Below are the code and all the weights of a small trained network. Each question names an input and a class and asks about switching units off, where a switched-off unit gives its printed mean instead of its output.

import numpy as np


def w(rows, s, z=0):
    codes = np.array(rows[::2]) - 128.0
    scale = np.full(codes.shape[1], s)
    scale[-1] = z or s
    return codes * scale


def norm(h):
    return h / np.sqrt((h * h).mean(-1, keepdims=True) + 1e-5)


def f(y):
    return y / 2 * (1 + np.tanh(0.7978845608 * (y + 0.044715 * y**3)))


def log_softmax(a):
    a = a - a.max(-1, keepdims=True)
    return a - np.log(np.exp(a).sum(-1, keepdims=True))


def net(x, mask):
    res = np.array(x, float).reshape(1, 7) / 4 @ E
    u = 0
    for l in range(3):
        y = f(norm(res) @ A[l][:, :-1].T + A[l][:, -1])
        res = res + np.where(mask[u : u + 4], y, B[l][:, -1]) @ B[l][:, :-1]
        u += 4
    return log_softmax(norm(res)[-1] @ U[:, :-1].T + U[:, -1])


A, B = {}, {}
E = w([
[128,139,108,134,126,135,126,125,118,126],'x0',
[149,89,170,106,158,148,109,141,134,152],'x1',
[102,141,120,138,181,99,152,152,101,132],'x2',
[67,163,164,81,112,107,94,5,80,228],'x3',
[115,14,83,154,115,138,234,100,79,113],'x4',
[118,87,90,2,67,74,91,177,93,141],'x5',
[119,121,170,123,141,82,144,127,144,115],'x6',
],0.0066)
A[0] = w([
[92,66,120,136,72,119,225,67,100,253,19],'0.n0',
[124,115,162,126,147,162,161,211,223,187,97],'0.n1',
[100,133,134,127,110,204,160,101,177,84,252],'0.n2',
[148,173,104,93,132,131,87,218,160,70,148],'0.n3',
],0.0049,0.0031)
B[0] = w([
[187,178,180,91,107,171,136,168,65,72,224],'0.n0',
[196,166,110,139,103,108,142,79,137,125,165],'0.n1',
[111,178,179,163,254,73,124,144,145,114,251],'0.n2',
[142,146,180,103,115,75,106,100,17,121,249],'0.n3',
],0.0079,0.0027)
A[1] = w([
[33,35,51,57,32,98,92,237,190,144,83],'1.n0',
[193,59,91,69,99,103,141,155,77,33,54],'1.n1',
[103,150,152,15,3,90,94,228,74,156,11],'1.n2',
[98,93,112,208,154,153,161,115,225,147,49],'1.n3',
],0.0057,0.0012)
B[1] = w([
[71,166,159,146,176,152,57,97,175,128,182],'1.n0',
[95,91,72,139,151,97,65,116,144,146,208],'1.n1',
[135,111,123,126,89,138,245,159,91,122,255],'1.n2',
[153,96,101,57,73,68,117,162,102,140,155],'1.n3',
],0.012,0.0055)
A[2] = w([
[195,147,181,193,184,187,117,141,89,2,251],'2.n0',
[201,89,106,182,55,82,182,211,110,158,117],'2.n1',
[59,139,181,80,112,180,217,78,46,173,204],'2.n2',
[104,225,202,174,119,159,100,95,162,218,109],'2.n3',
],0.0053,0.0011)
B[2] = w([
[178,193,191,105,56,118,144,153,87,158,223],'2.n0',
[154,43,151,54,67,255,152,40,74,121,186],'2.n1',
[235,161,169,216,128,145,90,134,171,132,255],'2.n2',
[108,85,46,133,173,96,86,144,176,151,227],'2.n3',
],0.0086,0.0052)
U = w([
[188,251,182,176,126,122,114,177,125,131,124],'0',
[140,27,99,61,42,192,200,155,51,67,48],'1',
[37,78,13,163,254,103,46,116,217,143,252],'2',
],0.0084,0.0015)

Each question gives the input, the list of numbers given to net, and the class t.
The units are the neurons (one row each of A and B). Each row of codes is followed by its name. A weight is (code - 128) times the scale printed after its matrix; where a second scale follows, it is the last column's (A, B and U).
mask holds one flag per neuron, layer by layer. A switched-off neuron (its flag False) gives its mean, the last column of its row in B, instead of its output. The means were averaged over made-up inputs and are rounded, as every weight is.
A unit's drop is (log p(t) with every unit on - log p(t) with that unit switched off) / (log p(t) with every unit on - log p(t) with every unit switched off).
The circuit of an input: a set's keep is (log p(t) with only the set's units on - log p(t) with every unit switched off) / (log p(t) with every unit on - log p(t) with every unit switched off). Starting from all 12 units, units are removed one at a time, each time the one whose removal leaves the highest keep (on an exact tie, the one counted first), for as long as the keep stays at least 0.8.
units of the circuit, in order: the units of the circuit, biggest drop first
most important unit: the unit with the biggest drop
top k neurons: the k neurons with the biggest drops, biggest first
k most important neurons of layer l: the k neurons of layer l with the biggest drops, biggest first
drop of u: that unit's drop, to one decimal
input [5,-7,-8,0,-3,3,4], class 1: most important unit -> 1.n2
input [2,3,-3,3,-1,0,-3], class 2: top 4 neurons -> (0.n3; 1.n2; 2.n3; 1.n3)
input [2,2,-7,7,-1,8,0], class 0: top 2 neurons -> (2.n2; 1.n0)
input [4,-7,-3,4,8,-1,-8], class 0: units of the circuit, in order -> (0.n0; 1.n2; 2.n2)
input [2,-6,-4,-3,-3,1,-6], class 1: units of the circuit, in order -> (2.n1; 1.n0)
input [8,6,2,-4,-8,3,1], class 1: units of the circuit, in order -> (1.n2; 2.n1; 0.n2)
input [-2,-5,6,5,-2,-1,-4], class 2: top 4 neurons -> (1.n2; 2.n3; 0.n3; 2.n0)
input [0,0,-7,-5,1,5,8], class 2: top 3 neurons -> (1.n1; 1.n0; 0.n0)
input [-6,2,2,5,3,0,1], class 0: top 2 neurons -> (2.n2; 1.n3)
input [7,2,7,-2,-4,5,3], class 1: top 2 neurons -> (1.n2; 0.n3)
input [-4,6,1,6,-1,7,2], class 0: top 2 neurons -> (2.n2; 1.n0)
input [-7,-2,-5,-8,3,-8,4], class 1: units of the circuit, in order -> (1.n3; 2.n1)
input [1,5,7,-2,1,-6,-3], class 1: top 2 neurons -> (1.n3; 1.n0)
input [-8,-7,3,-6,6,8,8], class 2: top 2 neurons -> (1.n0; 1.n1)
input [-8,-6,8,-6,1,-2,-5], class 1: units of the circuit, in order -> (2.n1)
input [0,-2,4,0,-2,5,8], class 1: top 4 neurons -> (1.n2; 0.n3; 2.n0; 2.n1)
input [-6,-5,5,-5,-5,5,4], class 1: top 2 neurons -> (0.n3; 1.n2)
input [2,-4,-8,-2,-2,1,-5], class 1: top 3 neurons -> (0.n3; 1.n0; 2.n1)
input [-5,0,0,7,-2,-3,2], class 2: top 2 neurons -> (2.n3; 1.n2)
input [2,-6,-1,8,6,-4,7], class 0: most important unit -> 0.n0
input [4,7,-6,2,-5,-6,1], class 2: 2 most important neurons of layer 2 -> (2.n3; 2.n2)
input [0,0,3,-8,6,2,6], class 2: 2 most important neurons of layer 1 -> (1.n1; 1.n2)
input [-4,4,0,2,0,-3,-7], class 2: 2 most important neurons of layer 1 -> (1.n2; 1.n3)
input [-6,-4,-1,-4,8,6,-5], class 2: drop of 0.n0 -> 0.0
input [1,3,8,2,7,-6,-5], class 0: drop of 1.n2 -> 0.4
